Below are the code and all the weights of a small trained network. Each question names an input and a class and asks about switching units off, where a switched-off unit gives its printed mean instead of its output.

import numpy as np


def w(rows, s, z=0):
    codes = np.array(rows[::2]) - 128.0
    scale = np.full(codes.shape[1], s)
    scale[-1] = z or s
    return codes * scale


def norm(h):
    return h / np.sqrt((h * h).mean(-1, keepdims=True) + 1e-5)


def f(y):
    return y / 2 * (1 + np.tanh(0.7978845608 * (y + 0.044715 * y**3)))


def log_softmax(a):
    a = a - a.max(-1, keepdims=True)
    return a - np.log(np.exp(a).sum(-1, keepdims=True))


def net(x, mask):
    res = np.array(x, float).reshape(1, 8) / 4 @ E
    u = 0
    for l in range(2):
        y = f(norm(res) @ A[l][:, :-1].T + A[l][:, -1])
        res = res + np.where(mask[u : u + 5], y, B[l][:, -1]) @ B[l][:, :-1]
        u += 5
    return log_softmax(norm(res)[-1] @ U[:, :-1].T + U[:, -1])


A, B = {}, {}
E = w([
[128,73,95,209,157,139,77],'x0',
[228,157,118,143,71,185,114],'x1',
[127,159,64,131,128,92,150],'x2',
[93,49,183,149,192,183,144],'x3',
[74,178,181,206,89,170,167],'x4',
[122,78,144,134,95,150,72],'x5',
[101,151,77,94,1,116,98],'x6',
[120,132,42,94,129,210,166],'x7',
],0.0091)
A[0] = w([
[8,164,56,161,105,183,150,6],'0.n1',
[157,178,78,218,202,149,171,2],'0.n2',
[181,107,194,21,143,132,162,53],'0.n3',
[61,196,35,117,175,87,155,48],'0.n4',
[2,155,63,186,91,167,167,13],'0.n5',
],0.012,0.0066)
B[0] = w([
[81,174,253,34,32,169,105,223],'0.n1',
[235,224,194,147,196,138,219,230],'0.n2',
[48,172,52,106,160,168,100,233],'0.n3',
[207,70,180,73,60,108,147,253],'0.n4',
[43,182,219,50,54,219,174,237],'0.n5',
],0.014,0.0033)
A[1] = w([
[99,245,213,149,86,1,61,43],'1.n1',
[185,136,132,54,127,96,212,2],'1.n2',
[74,215,88,50,132,108,192,26],'1.n3',
[142,140,32,187,122,86,105,114],'1.n4',
[239,124,138,109,65,239,132,120],'1.n5',
],0.0081,0.0056)
B[1] = w([
[28,66,87,231,69,63,167,199],'1.n1',
[150,168,143,77,151,7,203,148],'1.n2',
[58,131,90,86,171,130,132,170],'1.n3',
[160,83,73,104,106,101,137,149],'1.n4',
[166,168,77,172,108,151,99,253],'1.n5',
],0.015,0.0048)
U = w([
[28,76,146,229,22,31,150,132],'0',
[151,149,113,27,97,31,226,44],'1',
[23,169,46,2,201,185,90,138],'2',
[210,53,22,108,96,91,48,94],'3',
[180,175,73,197,44,251,59,52],'4',
[33,206,219,67,4,224,143,86],'5',
[50,32,231,205,248,186,105,253],'6',
[217,218,193,196,228,175,218,153],'7',
],0.015,0.0055)

Each question gives the input, the list of numbers given to net, and the class t.
The units are the neurons (one row each of A and B). Each row of codes is followed by its name. A weight is (code - 128) times the scale printed after its matrix; where a second scale follows, it is the last column's (A, B and U).
mask holds one flag per neuron, layer by layer. A switched-off neuron (its flag False) gives its mean, the last column of its row in B, instead of its output. The means were averaged over made-up inputs and are rounded, as every weight is.
A unit's drop is (log p(t) with every unit on - log p(t) with that unit switched off) / (log p(t) with every unit on - log p(t) with every unit switched off).
The circuit of an input: a set's keep is (log p(t) with only the set's units on - log p(t) with every unit switched off) / (log p(t) with every unit on - log p(t) with every unit switched off). Starting from all 10 units, units are removed one at a time, each time the one whose removal leaves the highest keep (on an exact tie, the one counted first), for as long as the keep stays at least 0.8.
circuit, biggest first: the units of the circuit, biggest drop first
unit that matters most: the unit with the biggest drop
top k neurons: the k neurons with the biggest drops, biggest first
k most important neurons of layer l: the k neurons of layer l with the biggest drops, biggest first
drop of u: that unit's drop, to one decimal
input [5,3,-4,0,-3,3,-7,4], class 7: unit that matters most : 0.n2
input [-7,6,-7,0,3,-3,2,-6], class 0: circuit, biggest first : (1.n1, 0.n5)
input [-8,1,-4,5,8,0,-6,-3], class 6: circuit, biggest first : (0.n2, 0.n5)
input [3,4,8,-7,3,-2,-2,6], class 7: top 2 neurons : (0.n2, 1.n5)
input [-2,1,0,2,-5,7,2,5], class 3: top 2 neurons : (0.n5, 0.n1)
input [-6,8,6,-5,-3,7,-7,-7], class 0: top 3 neurons : (1.n1, 0.n4, 0.n2)
input [-8,-4,-4,3,-1,1,4,-8], class 0: top 2 neurons : (1.n1, 0.n5)
input [-3,2,0,1,-1,8,1,8], class 4: 2 most important neurons of layer 0 : (0.n5, 0.n3)
input [-6,7,-8,-2,5,-2,-5,-4], class 4: circuit, biggest first : (0.n2, 0.n5, 1.n5)
input [-8,4,0,-2,6,3,1,-2], class 0: circuit, biggest first : (1.n1, 0.n5)
input [-6,7,-5,3,0,-8,-7,-4], class 2: 2 most important neurons of layer 0 : (0.n3, 0.n4)
input [-8,5,-3,-3,7,-7,-3,1], class 7: top 2 neurons : (0.n1, 0.n5)
input [7,-2,-1,-7,-6,-2,-8,-8], class 0: 2 most important neurons of layer 1 : (1.n1, 1.n4)
input [-8,4,-4,-1,-6,-7,1,-2], class 2: circuit, biggest first : (0.n3)
input [-2,7,-4,-2,-5,5,4,-4], class 4: top 2 neurons : (1.n5, 1.n2)
input [7,-6,4,5,6,-4,-6,7], class 7: 2 most important neurons of layer 0 : (0.n2, 0.n3)
input [-8,8,-5,-6,1,0,-6,1], class 2: top 2 neurons : (0.n3, 1.n3)
input [4,-6,-4,-2,8,-2,-4,0], class 5: 2 most important neurons of layer 0 : (0.n5, 0.n1)
input [-7,-8,-3,5,2,-1,2,-1], class 2: drop of 0.n1 : 0.1
input [0,7,-6,-1,4,3,7,5], class 4: circuit, biggest first : (1.n5)
input [8,2,-3,-6,6,5,-6,7], class 7: drop of 0.n2 : 1.0
input [-3,-3,3,-1,-6,1,7,-7], class 0: drop of 1.n1 : 0.4
input [4,-2,8,1,0,0,8,-2], class 5: drop of 0.n5 : 0.3
